Below are the code and all the weights of a small trained network. Each question names an input and a target symbol and asks about switching units off, where a switched-off unit gives its printed mean instead of its output.

import numpy as np


def w(rows, s, z=0):
    codes = np.array(rows[::2]) - 128.0
    scale = np.full(codes.shape[1], s)
    scale[-1] = z or s
    return codes * scale


def norm(h):
    return h / np.sqrt((h * h).mean(-1, keepdims=True) + 1e-5)


def f(y):
    return y / 2 * (1 + np.tanh(0.7978845608 * (y + 0.044715 * y**3)))


def softmax(a):
    e = np.exp(a - a.max(-1, keepdims=True))
    return e / e.sum(-1, keepdims=True)


def log_softmax(a):
    a = a - a.max(-1, keepdims=True)
    return a - np.log(np.exp(a).sum(-1, keepdims=True))


def net(x, mask):
    ids = ['ΛΩβγεησ'.index(c) for c in x.split()]
    T = len(ids)
    res = E[ids] + P[:T]
    r = norm(res)
    for j in range(2):
        rows = slice(2 * j, 2 * j + 2)
        q, k, v = (r @ M[0][rows].T for M in (Q, K, V))
        z = softmax(np.where(np.tri(T) > 0, q @ k.T / 2**0.5, -1e9)) @ v
        o = O[0][rows]
        res = res + np.where(mask[j], z, o[:, -1]) @ o[:, :-1]
    y = f(norm(res) @ A[0][:, :-1].T + A[0][:, -1])
    res = res + np.where(mask[2:10], y, B[0][:, -1]) @ B[0][:, :-1]
    return log_softmax(norm(res)[-1] @ U[:, :-1].T + U[:, -1])


Q, K, V, O, A, B = {}, {}, {}, {}, {}, {}
E = w([
[195,246,113],'Λ',
[85,165,135],'Ω',
[131,73,178],'β',
[123,94,101],'γ',
[93,152,131],'ε',
[135,170,63],'η',
[83,179,144],'σ',
],0.012)
P = w([
[92,160,252],'0',
[14,206,174],'1',
[68,208,182],'2',
[100,199,181],'3',
[118,188,172],'4',
[153,178,162],'5',
[189,163,149],'6',
],0.0022)
Q[0] = w([
[119,2,77],'H1',
[160,245,115],'H1',
[216,19,105],'H2',
[159,186,179],'H2',
],0.011)
K[0] = w([
[34,30,220],'H1',
[120,215,63],'H1',
[83,172,2],'H2',
[112,106,214],'H2',
],0.0062)
V[0] = w([
[64,85,252],'H1',
[81,113,69],'H1',
[11,125,169],'H2',
[153,1,165],'H2',
],0.0073)
O[0] = w([
[197,70,124,135],'H1',
[62,69,2,152],'H1',
[192,99,60,255],'H2',
[213,166,127,66],'H2',
],0.0084,0.006)
A[0] = w([
[226,186,170,6],'N1',
[46,254,247,234],'N2',
[128,214,75,123],'N3',
[211,192,135,19],'N4',
[24,144,40,29],'N5',
[107,157,231,80],'N6',
[148,167,186,41],'N7',
[156,65,117,159],'N8',
],0.008,0.0024)
B[0] = w([
[153,6,115,135],'N1',
[225,171,86,197],'N2',
[132,199,176,185],'N3',
[36,32,182,133],'N4',
[156,84,172,254],'N5',
[148,114,2,113],'N6',
[104,80,76,110],'N7',
[107,195,123,156],'N8',
],0.0055)
U = w([
[190,160,117,189],'Λ',
[98,96,127,253],'Ω',
[250,93,189,68],'β',
[149,87,39,88],'γ',
[112,86,55,12],'ε',
[53,176,77,99],'η',
[38,134,224,148],'σ',
],0.012,0.0065)

Each question gives the input, a string of symbols that net reads in full, and the target symbol t.
The units are the heads (2 rows each of Q, K, V and O) and the neurons (one row each of A and B). Each row of codes is followed by its name. A weight is (code - 128) times the scale printed after its matrix; where a second scale follows, it is the last column's (O, A, B and U).
mask holds one flag per unit, heads first, then neurons. A switched-off unit (its flag False) gives its mean, the last column of its rows in O or B, instead of its output. The means were averaged over made-up inputs and are rounded, as every weight is.
A unit's drop is (log p(t) with every unit on - log p(t) with that unit switched off) / (log p(t) with every unit on - log p(t) with every unit switched off).
unit that matters most: the unit with the biggest drop
k most important neurons: the k neurons with the biggest drops, biggest first
heads that matter: for each layer, one digit per head in row order, 1 if its drop is at least 0.15 and else 0, layers parted by /
drop when u is switched off: that unit's drop, to one decimal
input σ σ σ σ γ ε, target Ω: unit that matters most	H2
input γ ε σ γ σ Ω σ, target σ: heads that matter	10
input Λ ε σ ε ε η ε, target η: 2 most important neurons	[N2, N4]
input σ σ Ω Ω, target Ω: 3 most important neurons	[N2, N5, N3]
input Λ Ω σ β σ ε ε, target β: 2 most important neurons	[N1, N4]
input β σ γ β γ σ γ, target β: heads that matter	11
input γ Λ β σ, target Λ: heads that matter	00
input σ σ σ σ ε ε σ, target Ω: 3 most important neurons	[N3, N2, N5]
input γ β σ γ Λ Ω, target Λ: 2 most important neurons	[N5, N2]
input σ β γ σ σ σ ε, target β: drop when H2 is switched off	0.9
input β σ Ω, target β: drop when H2 is switched off	0.2
input Λ γ γ σ, target Λ: drop when N2 is switched off	1.4
input γ ε Λ σ σ Ω, target Λ: drop when N2 is switched off	0.8
input ε β σ σ σ σ σ, target β: unit that matters most	H2
